Below is a small trained network, with its code and all its weights. Each question gives an input and a target symbol and asks what happens when units are switched off, that is, made to give their printed mean instead of their output.

import numpy as np


def w(rows, s, z=0):
    codes = np.array(rows[::2]) - 128.0
    scale = np.full(codes.shape[1], s)
    scale[-1] = z or s
    return codes * scale


def f(y):
    return y / 2 * (1 + np.tanh(0.7978845608 * (y + 0.044715 * y**3)))


def softmax(a):
    e = np.exp(a - a.max(-1, keepdims=True))
    return e / e.sum(-1, keepdims=True)


def log_softmax(a):
    a = a - a.max(-1, keepdims=True)
    return a - np.log(np.exp(a).sum(-1, keepdims=True))


def net(x, mask):
    ids = ['αβγδεζηθλξπστφψω'.index(c) for c in x.split()]
    T = len(ids)
    res = E[ids] + P[:T]
    u = 0
    for l in range(2):
        q, k, v = (res @ M[l].T for M in (Q, K, V))
        z = softmax(np.where(np.tri(T) > 0, q @ k.T / 4**0.5, -1e9)) @ v
        res = res + np.where(mask[u], z, O[l][:, -1]) @ O[l][:, :-1]
        u += 1
        y = f(res @ A[l][:, :-1].T + A[l][:, -1])
        res = res + np.where(mask[u : u + 8], y, B[l][:, -1]) @ B[l][:, :-1]
        u += 8
    return log_softmax(res[-1] @ U[:, :-1].T + U[:, -1])


Q, K, V, O, A, B = {}, {}, {}, {}, {}, {}
E = w([
[151,47,112,134,192,145,178,132],'α',
[116,141,127,129,75,124,174,102],'β',
[172,146,116,175,130,143,165,136],'γ',
[195,188,133,205,123,72,176,149],'δ',
[157,167,131,71,103,45,45,60],'ε',
[126,90,195,109,74,163,143,140],'ζ',
[140,209,122,76,253,104,143,46],'η',
[153,105,132,155,106,2,4,169],'θ',
[222,29,99,179,103,204,143,198],'λ',
[104,57,147,100,128,185,183,109],'ξ',
[133,141,74,168,110,172,190,107],'π',
[183,38,104,31,144,40,77,118],'σ',
[196,111,98,188,217,114,191,166],'τ',
[41,161,220,154,120,130,34,91],'φ',
[131,142,93,174,127,91,188,118],'ψ',
[152,50,183,118,157,138,148,167],'ω',
],0.015)
P = w([
[25,189,97,50,117,164,79,205],'0',
[126,1,143,86,157,92,111,66],'1',
[148,38,153,128,146,104,128,70],'2',
[160,65,149,143,133,105,136,95],'3',
[165,70,167,162,135,105,145,104],'4',
[167,84,173,175,138,100,157,112],'5',
[179,94,182,180,138,99,164,116],'6',
[176,100,189,177,137,91,171,125],'7',
[173,108,186,187,140,99,181,135],'8',
[175,117,188,185,148,101,181,135],'9',
[178,120,188,188,140,104,187,140],'10',
[187,130,196,189,138,110,181,139],'11',
[192,132,194,188,142,105,192,146],'12',
[184,140,189,192,133,111,196,152],'13',
],0.0093)
Q[0] = w([
[167,147,158,48,118,141,189,2],'L0H1',
[107,12,152,158,162,210,179,136],'L0H1',
[145,148,130,55,115,95,18,163],'L0H1',
[17,251,165,132,133,197,119,178],'L0H1',
],0.0069)
K[0] = w([
[175,206,145,2,171,188,195,50],'L0H1',
[108,106,183,127,168,220,157,230],'L0H1',
[111,109,24,81,67,82,27,94],'L0H1',
[49,132,203,216,176,137,44,56],'L0H1',
],0.006)
V[0] = w([
[70,148,196,183,110,121,2,94],'L0H1',
[174,223,91,78,132,147,224,89],'L0H1',
[181,45,100,89,44,12,188,161],'L0H1',
[169,135,66,11,112,117,49,154],'L0H1',
],0.0046)
O[0] = w([
[225,132,206,59,98,111,210,148,118],'L0H1',
[71,134,71,211,102,44,74,136,127],'L0H1',
[29,13,234,83,172,164,60,95,200],'L0H1',
[71,218,218,254,143,168,161,195,3],'L0H1',
],0.005,0.0028)
A[0] = w([
[145,102,25,186,84,158,136,143,103],'L0N1',
[13,144,133,155,136,109,7,103,23],'L0N2',
[242,63,68,166,75,76,118,134,42],'L0N3',
[57,96,23,118,125,164,90,163,4],'L0N4',
[184,2,125,145,130,138,151,121,32],'L0N5',
[170,125,27,160,141,224,79,205,28],'L0N6',
[68,183,131,134,64,219,116,116,71],'L0N7',
[132,64,135,128,83,150,110,217,103],'L0N8',
],0.0097,0.0034)
B[0] = w([
[142,142,206,97,102,102,130,134,147],'L0N1',
[57,92,114,12,108,104,88,90,132],'L0N2',
[39,116,136,78,105,197,125,85,253],'L0N3',
[103,77,120,120,155,92,201,180,121],'L0N4',
[124,201,152,151,60,99,128,126,239],'L0N5',
[115,155,222,91,154,96,171,86,133],'L0N6',
[167,56,120,105,97,131,175,90,123],'L0N7',
[78,214,82,149,146,186,147,74,147],'L0N8',
],0.011,0.0056)
Q[1] = w([
[140,77,192,70,123,154,73,29],'L1H1',
[120,182,107,129,121,93,74,171],'L1H1',
[39,118,126,190,67,228,223,54],'L1H1',
[166,88,120,11,171,157,39,114],'L1H1',
],0.011)
K[1] = w([
[104,49,166,170,74,93,105,184],'L1H1',
[164,125,104,174,160,130,121,100],'L1H1',
[75,193,104,77,96,124,163,247],'L1H1',
[136,96,187,202,100,100,89,33],'L1H1',
],0.013)
V[1] = w([
[124,97,56,92,82,10,139,150],'L1H1',
[60,126,50,109,135,225,62,178],'L1H1',
[88,79,123,121,254,142,210,98],'L1H1',
[120,207,136,166,206,73,73,176],'L1H1',
],0.0089)
O[1] = w([
[46,106,129,245,76,32,215,151,169],'L1H1',
[146,8,148,129,168,225,223,55,2],'L1H1',
[92,102,223,113,169,205,65,224,76],'L1H1',
[191,89,208,40,1,26,150,120,224],'L1H1',
],0.0088,0.0044)
A[1] = w([
[163,169,1,155,142,90,60,93,138],'L1N1',
[90,101,134,47,124,219,106,125,76],'L1N2',
[194,190,170,112,58,125,123,175,85],'L1N3',
[137,128,114,191,143,156,243,23,2],'L1N4',
[167,118,101,7,201,99,106,113,145],'L1N5',
[110,71,169,55,47,94,109,104,104],'L1N6',
[135,77,155,165,130,144,96,227,57],'L1N7',
[26,99,158,41,126,137,42,84,10],'L1N8',
],0.0088,0.0081)
B[1] = w([
[93,114,157,52,125,188,189,141,179],'L1N1',
[201,173,153,184,99,73,95,44,153],'L1N2',
[106,40,90,178,197,106,78,109,217],'L1N3',
[105,79,67,34,114,73,43,166,178],'L1N4',
[63,134,86,160,37,189,155,70,157],'L1N5',
[151,197,107,134,246,172,153,184,247],'L1N6',
[213,124,40,111,2,173,142,194,143],'L1N7',
[108,116,41,78,91,138,221,135,157],'L1N8',
],0.0085,0.014)
U = w([
[131,130,86,199,136,187,153,128,103],'α',
[115,104,83,133,60,94,129,102,89],'β',
[109,47,144,117,114,144,122,114,133],'γ',
[101,188,105,156,89,127,134,172,28],'δ',
[160,116,146,140,90,137,142,67,132],'ε',
[134,129,104,94,153,144,95,192,59],'ζ',
[180,113,91,54,137,122,118,116,74],'η',
[94,165,254,97,108,81,4,112,254],'θ',
[78,101,164,191,54,115,184,127,128],'λ',
[161,169,62,121,100,131,89,115,64],'ξ',
[120,89,189,122,184,160,182,156,136],'π',
[52,209,109,56,114,170,184,107,190],'σ',
[53,100,59,176,166,143,129,128,58],'τ',
[201,186,48,206,134,68,174,106,137],'φ',
[141,123,71,121,202,154,80,80,55],'ψ',
[166,124,154,112,41,128,149,159,136],'ω',
],0.0074,0.0071)

Each question gives the input, a string of symbols that net reads in full, and the target symbol t.
The units are the heads (4 rows each of Q, K, V and O) and the neurons (one row each of A and B). Each row of codes is followed by its name. A weight is (code - 128) times the scale printed after its matrix; where a second scale follows, it is the last column's (O, A, B and U).
mask holds one flag per unit, layer by layer, with each layer's heads first. A switched-off unit (its flag False) gives its mean, the last column of its rows in O or B, instead of its output. The means were averaged over made-up inputs and are rounded, as every weight is.
A unit's drop is (log p(t) with every unit on - log p(t) with that unit switched off) / (log p(t) with every unit on - log p(t) with every unit switched off).
The circuit of an input: a set's keep is (log p(t) with only the set's units on - log p(t) with every unit switched off) / (log p(t) with every unit on - log p(t) with every unit switched off). Starting from the 12 units with the biggest drops (on a tie, the unit counted first), units are removed one at a time, each time the one whose removal leaves the highest keep (on an exact tie, the one counted first), for as long as the keep stays at least 0.8.
units of the circuit, in order: the units of the circuit, biggest drop first
top k neurons: the k neurons with the biggest drops, biggest first
k most important neurons of layer l: the k neurons of layer l with the biggest drops, biggest first
input β ξ φ β β ε λ, target σ: units of the circuit, in order	L0N8; L0N3
input ζ δ τ ξ δ, target ψ: top 2 neurons	L0N7; L0N8
input φ ψ δ, target σ: top 4 neurons	L1N1; L0N7; L1N3; L0N3
input η β β λ β ξ, target π: units of the circuit, in order	L1H1; L1N6; L0H1; L0N5
input φ φ φ φ δ α λ φ η ξ τ, target σ: top 3 neurons	L0N7; L1N1; L0N3
input π γ τ δ δ λ δ θ δ ω, target δ: 3 most important neurons of layer 0	L0N7; L0N4; L0N6
input ξ δ γ λ, target σ: units of the circuit, in order	L0N3; L0N8
input δ δ ζ ω φ, target σ: top 3 neurons	L0N2; L1N8; L1N3
input δ α δ ζ ψ, target φ: units of the circuit, in order	L1H1; L0N3; L1N6
input ξ ξ β φ φ α β δ η ζ β δ ζ, target α: top neuron	L0N7
input σ δ ξ δ β ω, target γ: top 2 neurons	L0N2; L1N4
input η ω φ β η, target θ: units of the circuit, in order	L0H1; L0N3; L1H1
input η φ ξ ε α ε δ ε φ δ θ, target σ: units of the circuit, in order	L0N3; L1N8
input ω δ η θ ξ β φ δ φ θ γ, target ε: units of the circuit, in order	L1H1; L1N2; L0N8; L1N6
input η β δ τ φ η φ φ φ φ ψ α, target π: units of the circuit, in order	L1H1; L0N5
input α ε η δ, target ω: top 2 neurons	L1N7; L0N4
input τ γ γ ξ, target ζ: 2 most important neurons of layer 1	L1N6; L1N3
input δ α β, target φ: units of the circuit, in order	L0N3; L1H1; L1N6
input ξ ω α γ δ δ δ, target α: top 4 neurons	L0N7; L0N4; L1N7; L0N5
input φ δ α γ δ δ α σ ψ, target σ: 2 most important neurons of layer 0	L0N7; L0N3
input η δ δ δ φ τ φ λ δ γ δ δ, target π: top 2 neurons	L1N6; L0N5
input φ θ φ η φ α δ η ξ α δ η, target θ: units of the circuit, in order	L0N3; L0H1; L1H1
input δ δ φ, target σ: units of the circuit, in order	L1N8
input θ α ε φ ξ δ σ, target σ: top neuron	L0N8
input ε δ δ δ δ δ ξ α δ ζ β, target β: units of the circuit, in order	L1H1; L1N4
input ξ δ δ δ δ δ γ, target α: top 2 neurons	L0N7; L0N4
input φ δ φ ε, target σ: units of the circuit, in order	L1N1; L1H1; L1N8
input δ γ δ ψ φ δ δ δ η π, target φ: 2 most important neurons of layer 1	L1N6; L1N1
